(in the rows, 128 means zero)
Each row has a class, written after it.
[130 136 182 102 167 147  96 144  94 141 130 134 105 144 176 120 112 120
 169 163 119 126 110 117 183  94 106 124 119 100 145 165 132 121 111 120
 145 135 147 137 140 161 125]  pelor
[154  91 144 206 138  70 103 163 152 186 110 131  80  84  76 110 165 134
 130  98 116 119 143  82 111 152  91 112 155  82 152 144 131  84 116 172
 139 162  71 111 141 167 109]  ter
[ 73 134 123 141 135 112 101 131 146 138 115 130  91 127 145  90 107  83
 121  68 126  71 136  84 136 124 105 132 126 107 168 134 147  85 131 106
  97 123 130 119 157 136 140]  Binub
[ 87 114 180  82 130 143 141 165 129 115  92 168 131 127 197  64 113  73
 137 137 127 117 121 110 160 132 122 136 132 125 142 122 108 105 166 108
 145 145 150 139 115 143 166]  kena
[124 119 152 116 210 115 135 150 151  98 193 131 171 144 157 166 130 154
 117 158  63 137 148 110  94  91 176 164 113 142 105 178 139 125 146  91
 122 144 127 118  90 157 105]  Gukar
[ 90 122 167  87 119 144 146 150 118 106  91 171 134 134 184  69 123  96
 136 137 137 118 122 130 146 128 121 131 128 128 135 115 105 114 158 123
 149 142 143 139 118 134 167]  kena
[102 116 164  83 119 158 148 147 115 101  87 164 110 131 197  64 111  88
 138 137 143 106 118 138 154 119 127 150 139 115 147 113  99 114 156 122
 158 141 134 150 122 147 164]  kena
[144 125 171  93 161 132 105 115  91 132 125 135 100 162 194 124 100  99
 134 157 125 142 134 117 192 106 111 168 135  88 139 136 116 131 126 126
 156 119 134 146 132 151 133]  kena
[102 113 183  86 124 157 133 159 122 104 102 159 129 141 198  98  95 104
 131 134 122 116 141 104 148 133 130 134 119 131 137 115 103 131 159 112
 120 127 154 136 115 113 158]  ter
[100 109 167  86 122 151 149 140 118 120  87 162 114 124 184  88  97  80
 134 128 134 116 113 108 152 150 123 136 127 131 139 110 103  96 183 107
 129 133 136 144 108 132 153]  Zizu
[ 92 129 157 131 101 180 152 150 112 120  90 161 105 105 143  81 122  95
 153 128 142  96 103 119 146 131 112 115 141 132 130 125 104 113 151 130
 147 137 133 143 121 126 133]  zibup
[170 112 149 205  96  93 144 132 163 135 159  98 100  80 115 116 176 140
 150 109 138  85 119 123 151 169 172 112 155 119 130 142 173 109 105 157
 177 121 133 124 134 130  70]  Nif
[147 129 163 106 148 168 105 121  85 146 103 131  96 136 175 130 103 108
 131 139 121 132 129 111 163 111 116 137 119  92 135 123 118 142 123 135
 146 115 157 146 130 130 127]  ter
[126 105 144 106 207 101 134 149 156  87 200 152 162 150 136 153 134 139
 133 156  85 130 140 137  98  90 148 141 109 143 113 180 132 109 138 101
 130 139 107 121  89 140  97]  voso
[109 124 144  62 170 114 106 176 108 130 169 131 142 149 105 121 161 152
 150 158 134 171 129 129 106 162 199 140 122 172 125 129 143 104 136  73
  87 143 170 110 127  79 139]  tozi
[128 105 147 102 210  92 126 155 157  84 200 147 178 156 133 162 132 146
 124 161  77 135 151 130  95  97 152 138 106 150 108 179 131 121 142  99
 118 139 112 119  90 134  97]  voso
[144 118 180 107 154 165 117 114 100 154 116 132 102 147 166 126 106 103
 154 148 130 130 112 110 191  80 118 123 123 107 145 113 135 136 109 109
 145 121 157 137 141 131 133]  Nif
[161 128 168 117 144 149 106 124  88 131 102 150  98 133 175 136 109 106
 155 155 126 123 110 123 178  90  97 133 119  96 148 136 118 121 116 137
 161 132 122 138 145 146 127]  pelor
[167  93 146 184 124  47  92 134 143 167 136 121  95  95  63 124 180 147
 138 110 118  78 118 110 208 189 124 147 157 107 130 192 136  75 123 187
 160 140 115 159 140 146  93]  Zizu
[173 109 130 197 100 121 128 147 177 136 128 124 123  90  86 104 175 140
 149  99 145  61 113 145 127 147 183  91 141 121 123 149 161  91 145 180
 174 146 147 140 152  99  84]  tozi
[111 128 148  69 173 139 102 168 107 131 164 119 156 137 120 119 158 139
 138 153 132 165 134 128  98 152 195 158 126 144 124 120 141 103 125  66
 100 141 184 111 125 104 140]  Gukar
[112 114 154 120 197  86 172 128 164  97 210 136 161 152 154 154 125 151
 136 163  77 137 146 128  94  78 148 134 118 146 111 173 138 106 148  96
 132 125  86 110  87 134 117]  Nif
[ 88 117 152  64 176 122 109 184 110 136 168 114 153 138 125 111 171 140
 143 145 120 161 133 130 104 168 188 139 120 171 130 146 151  99 135  60
  86 137 185 111 121  95 132]  Binub
[144 124 173 115 158 159 142 104 100 135 106 134 112 149 184 133  99  86
 149 153 122 136 118 113 181  81 118 136 130 107 150 113 127 148 120 108
 143 122 139 131 131 136 130]  Nif
[143  94 112 207 113  53  92 150 158 157 126 110 133  85  53  81 217 134
 118 157 115  81 113  82 124 195 159 111 170 106 113 172 138  88 126 128
 122 162 113 119 122 153 112]  pelor
[111 130 149  65 158 110  87 181 101 130 183 124 150 139 108 119 153 137
 139 162 132 161 135 124 105 169 176 133 120 167 130 145 148  96 135  76
  74 142 160 111 129 106 144]  pelor
[ 82 130 124 142 132 112  96 133 139 134  99 132  95 129 140  85 116  75
 107  62 124  75 132  85 142 141 103 127 122 106 171 134 154  92 128 108
 102 125 120 122 152 135 144]  Binub
[139 109 153 107 195 126 127 152 150 103 181 135 158 149 155 160 128 148
 115 159  74 135 139 116 109  91 165 158 110 130 109 167 130 126 143 100
 143 136 122 128  90 146 108]  Gukar
[ 86 104 170  85 148 165 130 165 110 114 103 175 144 122 173  95 100  78
 148 138 124 121 121 106 132 134 118 123 115 146 133 133 104 120 168 101
 109 141 163 138 120 109 152]  voso
[133 121 142 113 190  80 131 150 146  97 206 149 153 147 134 171 132 148
 117 168  71 133 140 116 102  95 145 139 108 151 107 194 136 105 145 108
 118 143  92 118  93 152 114]  pelor
[123 123 149 100 190  88 148 146 151  74 182 152 164 160 163 153 123 145
 100 161  73 140 158 126 109  91 159 165 112 140 111 165 134 112 150 101
 136 137 103 126  87 156 113]  kena
[172  99 119 181 110 132  51 139 144 187 124 118 107 108  83 140 177 125
 107 115 137 117 127  64 166 197 155 135 172 163 124 177 148 152 141 190
 132 137 138 134 151 139  82]  Gukar
[137 133 153 131 157 192 120 130  91 149  94 130 121 126 168 136 127  98
 131 149 119 133 112 105 169 105 133 150 126  90 143 137 120 157 111 114
 157 131 158 136 133 147 122]  Gukar
[108 122 149  48 168 116 102 172 111 132 167 131 144 154 114 116 160 142
 157 164 135 170 126 125 110 161 198 132 120 161 123 126 145  96 143  65
  91 140 174 107 126  72 138]  tozi
[100 119 138  70 176 119  92 171 111 122 174 131 158 140  94 115 163 123
 138 151 141 160 135 134  98 164 169 135 123 155 125 134 137 102 123  68
  91 135 156 113 119  93 131]  voso
[136 118 155 105 193  75 130 151 146  85 198 145 167 143 145 158 132 150
 132 166  70 125 142 128 100  98 146 135 104 148 111 190 140 107 145 111
 129 144  99 122  98 147 115]  pelor
[132 115 145 112 195  99 141 131 148  89 180 153 158 153 147 167 118 158
 118 154  76 130 149 133 116 111 150 148  95 142 110 158 129 119 153  98
 128 128  91 133  86 146 101]  Zizu
[ 92 140 113 150 135 105  97 123 136 122  96 146 108 132 134  97 105  79
 100  70 130  67 141  88 154 148 108 138 115  94 169 120 151  91 134 104
  91 129  94 129 148 149 148]  Zizu
[149 124 176 102 170 154 114 133  96 147  92 139 106 147 150 131 128 116
 151 153 118 137 105 113 183  94 133 128 119 100 142 132 130 135 108 111
 153 142 156 136 143 127 126]  tozi
[ 96  97 181  90 122 169 141 158 112 123  97 156 116 107 177  82 119  84
 142 119 127 114 106 122 149 143 137 128 124 142 139 125 108  93 174 104
 140 128 164 146 111 113 151]  Binub
[108 129 149  73 166 105 100 175 108 137 176 124 151 138 101 104 163 132
 146 164 131 157 131 124  92 155 171 130 120 155 130 137 143  87 130  71
  77 154 165 104 131 104 147]  pelor
[156 105 153 123 115 121 114 151 136 128 181 123 106  79 188 121 131 125
 181 129 153  28 144 151 106 120 144 154 144 104 140 147 132  50 148 145
 159 125  89 132 185 105 120]  pelor
[127 110 148 100 199  86 139 158 160  87 181 144 167 155 147 163 136 157
 122 172  66 148 139 110 103 107 185 142 113 158 102 177 138 115 162  92
 126 137 111 114  85 123 107]  tozi
[ 87 143 113 142 128 104  99 126 138 134 100 150  90 129 127  88 119  82
 134  72 142  81 117  91 138 124 113 121 122  97 163 121 148  87 127 122
 117 128 111 116 162 117 155]  tozi
[103 133 152  78 168 132 108 170 107 127 178 123 136 141  94 124 142 140
 136 160 130 164 146 118 121 157 175 145 135 170 124 142 147 102 129  75
  87 137 165 113 126  97 128]  zibup
[ 89 144 112 152 140 103 107 119 143 130 100 143 104 126 135  92 109  70
 105  64 132  66 137  88 148 144 105 136 117  96 170 123 155  88 129 109
 105 129 104 126 151 150 144]  Zizu
[ 92 137 107 147 133  98  93 120 139 136 108 141  93 135 130  95 107  72
 103  65 136  68 135  86 158 153  95 141 122  95 171 128 150  94 127 111
 101 124  84 135 150 151 149]  Zizu
[ 74 145 116 147 121 119 119 112 149 132 120 141 102 132 152  92  93  67
 139  79 141  72 134  87 130 107  98 116 125  95 172 107 154  98 129 101
  98 112  98 109 159 129 152]  Nif
[ 93 112 171 107 132 161 144 159 125 127 113 160 114 119 173  73 117  69
 158 135 127 101 109 104 149 125 113 121 140 132 133 135 102  98 172 118
 139 140 132 128 116 121 144]  zibup
[132 110 149 102 209  91 153 136 154  86 184 143 159 148 157 157 121 142
 113 153  72 131 148 131 111 115 162 157 108 143 118 173 139 106 158  96
 137 133  94 129  82 155 104]  Zizu
[137 121 172 115 146 151 132 109  99 142 118 124 102 141 170 127 119  99
 150 153 132 144 108 118 177 103 113 135 144 106 143 126 126 132 116 111
 157 112 108 133 119 143 126]  Nif
[ 98 127  84 227 141 136 158 148 134 144  98 139 139  72 119  88 220  94
 151 117 142  67 111 114  75 144 128 103 139 106 139 172 129 144 117 164
 174 153  97 110 151 118  94]  voso
[154 147  71 221  63 196 136 115 146 168  97  98  77  97 105 134 190 121
 133  98 186  51  96 115 120 104 169 142 174  79 131 132 126 134 102 169
 166 132 135 129 192 130  85]  Gukar
[134  97 143 252 142 131 150 172 155 163 115 148 118  80 133 102 184 162
 166 133 114  92 125 118 125 134 136 107 137 128 119 144 125  80 140 126
 131 173 145 122 128 122  90]  Binub
[125 117 153 118 204  98 143 148 146  95 199 145 148 151 115 167 123 160
 112 159  69 137 152 108 109  87 151 150 123 159 105 184 139 115 134 102
 120 142 104 118  95 152 103]  zibup
[ 94 113 176  98 128 149 152 127 119 111 106 153 126 124 196  84  91  88
 141 133 126 113 122 111 138 121 125 129 132 140 142  99 117 106 163  93
 120 121 131 126 115 123 165]  Nif
[ 90 136 116 159 139 122  79 133 137 151 104 131  95 122 139  85 111  72
 120  75 131  76 133  71 139 136 103 147 133  82 168 127 144  99 124 112
 102 138 119 122 158 148 151]  Gukar
[113 121 151  64 187 114 109 165 106 130 164 127 153 142 123 115 158 133
 134 150 131 161 142 135 113 173 185 146 114 158 129 120 143  85 147  65
  92 141 158 118 118 100 139]  Zizu
[ 86 139 114 146 138 107  98 126 138 137  93 145  95 126 133  84 110  74
 111  72 132  68 134  83 154 154  99 133 116  91 173 121 152  89 128 102
 105 130 100 129 150 148 144]  Zizu
[ 98 114 177  63 122 136 134 153 110 112 107 162 117 103 163  66 124  57
 149 133 133 105  99 116 127 138 119 118 114 128 146 120 112  91 159 107
 150 142 133 135 119 122 169]  pelor
[144 152 153 112 138 181 120 118  92 146 124 150 100 139 168 152 104  96
 156 165 132 132 110 123 173  82  98 124 114 108 143 136 109 145 115 125
 146 125 141 131 143 138 115]  pelor
[157 119 131 204 100  74  82 174 123 139 127 115  82  70  93 141 205 146
 126 111 131  90 119  90 195 192 168 152 172 108 120 199 169  83 122 184
 170 140 113 159 142 167  75]  kena
[107 120 169  90 110 182 169 142 120  99  91 151 102 114 178  80 100  73
 152 132 140 105 104 128 141 110 125 134 138 121 137 104 100 100 163 109
 159 133 134 138 118 111 150]  zibup
[ 82 150 119 155 133 119  97 128 132 128 102 143  92 129 121 100  97  75
 122  80 127  75 139  71 148 120  89 138 134 102 162 131 148  94 124 111
  92 132 100 118 163 136 143]  zibup
[123 120 147 102 189  91 143 142 154  76 184 147 163 154 163 147 124 151
 104 163  74 143 156 133 111  95 160 160 120 137 113 169 131 109 157 106
 135 135  97 122  83 170 115]  kena
[ 93 123 180 113 140 159 153 153 122 103 106 171 126 117 191  86 110 101
 136 117 125 100 129 122 134 113 135 130 122 128 137 122 105 112 147 122
 141 132 159 136 115 137 155]  ter
[ 93 111 185  83 118 139 147 157 121 105  87 174 111 130 185  56 112  83
 137 137 136 121 122 116 145 136 117 126 126 113 136 102  99  99 167 114
 151 144 138 144 112 129 166]  kena
[104 127 158  66 166 119  98 175 114 125 168 128 149 142 115 115 148 145
 123 145 127 159 155 120  96 163 181 135 116 151 124 123 147  98 129  78
  90 130 173 115 114  98 136]  ter
[172  91 129 160  96  59  44 154 179 133 174  82 121  99 159 131 131  91
 141  79 104  64 116  87 183 198 135 144 164 138 139 220 183  93 175 171
 120 120  71 141 141 166 111]  pelor
[118 112 163 116 192 101 167 133 160  89 191 145 175 148 171 160 117 146
 133 167  74 137 151 124 108  83 153 142 119 161 114 162 142 112 153  89
 125 127  96 110  89 132 116]  Nif
[142 126 173 103 175 148 126 124  91 132  95 136 126 125 183 134 121 109
 151 166 101 151 108 114 173 115 145 144 128 128 130 136 126 132 142 103
 143 139 157 132 118 124 132]  tozi
[141 113 170  92 171 152  95 126  94 133 122 149 106 160 169 137  95  95
 160 151 139 129 124 118 169  91  98 144 127  96 133 133 105 127 120 123
 141 120 151 145 146 121 119]  voso
[ 96 130 150  52 160 115 109 170 107 126 169 132 154 150 129 102 155 135
 131 160 136 170 147 132 106 156 176 152 124 154 125 119 138  94 143  75
  95 142 165 113 122 105 149]  kena
[180  95 143 139  83 126  93 137 158 110 146  85 127 106 128 112 174 181
 135 110 155  43 151 151 122 157 194 104 154  77 141 154 169 119 116 193
 187 109 113 125 165 140  85]  ter
[101 114 159  93 124 151 151 128 124 119  92 166 126 130 181  83 109  82
 146 120 138  99 111 122 155 142 124 127 116 127 139 109 110 107 168 111
 137 132 151 141 122 120 155]  Zizu
[ 95 111 178  93 127 135 135 167 119 110  82 157 127 121 160  82 128 105
 140 127 117 127  97 101 149 157 151 113 130 145 131 135 122 117 164 107
 127 145 148 135 108 129 159]  tozi
[156 121 172 101 163 184  93 118  94 144 109 125 124 141 192 142 106 112
 138 161 114 143 119 102 177 112 144 149 133 102 126 129 124 163 120 108
 146 122 180 135 131 157 119]  Gukar
[127 120 143 122 180  92 144 151 151  97 189 147 161 136 139 153 137 144
 123 172  74 133 133 119  99 101 151 137 112 149 109 187 133  99 151 101
 121 147 104 115  92 143 118]  pelor
[139 138 170  86 159 157 123 134  95 127 111 148 108 152 202 130 107  99
 138 150 124 132 125 127 187  86 115 152 127 100 144 136 120 144 115 130
 168 129 150 145 136 166 124]  kena
[137 124 167  98 163 144 114 122  92 136  98 134 103 143 167 133 107 117
 131 152 126 136 122 113 185 136 122 141 127  95 133 137 120 134 122 111
 154 116 142 153 130 148 126]  Zizu
[130 109 154 100 208  81 132 143 144  88 189 145 157 151 147 167 125 165
 109 151  70 136 152 119 116 119 169 153 103 152 110 171 143 109 150  98
 121 133 104 128  86 163 105]  Zizu
[ 86 148 115 155 126  99  97 134 142 127 104 150 104 135 147  78 109  69
 112  74 132  72 143  90 154 129  99 146 126  88 170 124 152  89 130 120
 104 138 110 128 158 152 151]  kena
